Below is a small trained network, with its code and all its weights. Each question gives an input and a class and asks what happens when units are switched off, that is, made to give their printed mean instead of their output.

import numpy as np


def w(rows, s, z=0):
    codes = np.array(rows[::2]) - 128.0
    scale = np.full(codes.shape[1], s)
    scale[-1] = z or s
    return codes * scale


def norm(h):
    return h / np.sqrt((h * h).mean(-1, keepdims=True) + 1e-5)


def f(y):
    return np.maximum(y, 0)


def log_softmax(a):
    a = a - a.max(-1, keepdims=True)
    return a - np.log(np.exp(a).sum(-1, keepdims=True))


def net(x, mask):
    res = np.array(x, float).reshape(1, 4) / 4 @ E
    u = 0
    for l in range(2):
        y = f(norm(res) @ A[l][:, :-1].T + A[l][:, -1])
        res = res + np.where(mask[u : u + 14], y, B[l][:, -1]) @ B[l][:, :-1]
        u += 14
    return log_softmax(norm(res)[-1] @ U[:, :-1].T + U[:, -1])


A, B = {}, {}
E = w([
[106,184,231,134],'x0',
[239,152,97,74],'x1',
[137,57,190,1],'x2',
[127,129,127,128],'x3',
],0.009)
A[0] = w([
[45,83,129,103,98],'0.n1',
[125,196,92,128,136],'0.n2',
[129,203,198,123,142],'0.n3',
[53,114,62,151,1],'0.n4',
[50,64,148,177,76],'0.n5',
[101,221,173,167,119],'0.n6',
[204,91,88,169,19],'0.n7',
[130,227,71,199,209],'0.n8',
[162,207,91,219,73],'0.n9',
[148,171,106,233,79],'0.n10',
[152,253,133,138,7],'0.n11',
[105,53,151,124,30],'0.n12',
[125,102,81,170,164],'0.n13',
[164,208,95,138,44],'0.n14',
],0.014,0.0087)
B[0] = w([
[49,132,123,126,167],'0.n1',
[181,147,122,175,165],'0.n2',
[159,146,212,133,194],'0.n3',
[129,7,84,213,144],'0.n4',
[196,187,96,116,173],'0.n5',
[118,65,116,122,193],'0.n6',
[154,147,106,183,145],'0.n7',
[159,80,133,226,251],'0.n8',
[117,118,136,34,193],'0.n9',
[72,200,123,77,189],'0.n10',
[178,42,167,63,153],'0.n11',
[62,125,75,89,139],'0.n12',
[90,179,130,104,182],'0.n13',
[214,81,87,144,151],'0.n14',
],0.015,0.011)
A[1] = w([
[185,163,98,210,1],'1.n1',
[204,144,128,54,105],'1.n2',
[222,167,107,85,167],'1.n3',
[90,77,198,224,80],'1.n4',
[205,244,165,48,17],'1.n5',
[64,143,165,72,139],'1.n6',
[60,118,160,186,132],'1.n7',
[133,113,33,89,137],'1.n8',
[161,138,37,202,3],'1.n9',
[124,82,45,20,131],'1.n10',
[76,43,62,135,53],'1.n11',
[75,131,172,75,116],'1.n12',
[130,253,205,97,134],'1.n13',
[78,113,130,252,62],'1.n14',
],0.015,0.0097)
B[1] = w([
[103,225,92,114,180],'1.n1',
[69,144,208,146,213],'1.n2',
[163,184,220,171,254],'1.n3',
[27,127,110,74,228],'1.n4',
[132,211,128,5,164],'1.n5',
[201,109,63,125,215],'1.n6',
[84,103,116,54,219],'1.n7',
[65,197,137,127,216],'1.n8',
[197,56,34,185,208],'1.n9',
[39,211,197,178,231],'1.n10',
[160,139,22,185,173],'1.n11',
[186,111,67,135,204],'1.n12',
[169,122,15,67,213],'1.n13',
[149,50,237,121,235],'1.n14',
],0.014,0.007)
U = w([
[83,18,13,225,102],'0',
[242,181,53,243,105],'1',
[12,208,29,168,134],'2',
[49,235,211,190,4],'3',
[33,54,149,52,215],'4',
[239,85,203,162,187],'5',
[179,60,27,26,242],'6',
[234,202,159,6,5],'7',
],0.02,0.004)

Each question gives the input, the list of numbers given to net, and the class t.
The units are the neurons (one row each of A and B). Each row of codes is followed by its name. A weight is (code - 128) times the scale printed after its matrix; where a second scale follows, it is the last column's (A, B and U).
mask holds one flag per neuron, layer by layer. A switched-off neuron (its flag False) gives its mean, the last column of its row in B, instead of its output. The means were averaged over made-up inputs and are rounded, as every weight is.
A unit's drop is (log p(t) with every unit on - log p(t) with that unit switched off) / (log p(t) with every unit on - log p(t) with every unit switched off).
The circuit of an input: a set's keep is (log p(t) with only the set's units on - log p(t) with every unit switched off) / (log p(t) with every unit on - log p(t) with every unit switched off). Starting from the 12 units with the biggest drops (on a tie, the unit counted first), units are removed one at a time, each time the one whose removal leaves the highest keep (on an exact tie, the one counted first), for as long as the keep stays at least 0.8.
circuit, biggest first: the units of the circuit, biggest drop first
k most important neurons: the k neurons with the biggest drops, biggest first
top k neurons in layer l: the k neurons of layer l with the biggest drops, biggest first
drop when u is switched off: that unit's drop, to one decimal
input [5,8,-6,6], class 5: circuit, biggest first : [0.n8, 0.n11]
input [1,-3,0,4], class 4: circuit, biggest first : [1.n4]
input [0,-3,-3,1], class 0: top 2 neurons in layer 0 : [0.n8, 0.n3]
input [1,-5,8,5], class 6: circuit, biggest first : [1.n6, 1.n12]
input [-3,0,0,0], class 0: top 2 neurons in layer 0 : [0.n5, 0.n3]
input [0,-3,-5,5], class 0: 4 most important neurons : [0.n8, 0.n3, 0.n4, 1.n9]
input [8,0,5,-3], class 6: circuit, biggest first : [1.n13, 1.n3]
input [-2,-7,-3,-3], class 0: 3 most important neurons : [0.n5, 0.n4, 0.n3]
input [-1,7,0,3], class 1: top 2 neurons in layer 0 : [0.n9, 0.n3]
input [3,-7,-8,-3], class 4: 2 most important neurons : [0.n8, 1.n14]
input [-1,-1,3,0], class 2: 3 most important neurons : [0.n8, 0.n3, 1.n10]
input [7,-6,1,-4], class 6: 3 most important neurons : [0.n8, 1.n13, 0.n5]
input [1,5,-7,5], class 5: 3 most important neurons : [0.n8, 0.n11, 0.n9]
input [6,7,-8,3], class 5: circuit, biggest first : [0.n11]
input [-7,-8,3,6], class 2: 2 most important neurons : [0.n8, 0.n5]
input [-2,-6,3,-3], class 2: top 2 neurons in layer 0 : [0.n1, 0.n8]
input [-3,1,7,6], class 3: 2 most important neurons : [1.n10, 0.n8]
input [0,-2,-1,-5], class 0: 2 most important neurons : [0.n5, 0.n8]
input [5,0,-6,6], class 4: 2 most important neurons : [0.n8, 1.n4]
input [-1,3,8,8], class 3: 2 most important neurons : [0.n3, 1.n10]
input [-2,-7,-7,-5], class 0: most important neuron : [0.n8]
input [-2,0,-4,7], class 0: 2 most important neurons : [0.n8, 0.n5]
input [-3,8,2,6], class 3: drop when 0.n8 is switched off : 0.3
input [-4,-6,-5,-3], class 0: drop when 1.n14 is switched off : 0.1
input [8,-3,4,6], class 6: drop when 0.n8 is switched off : 0.4
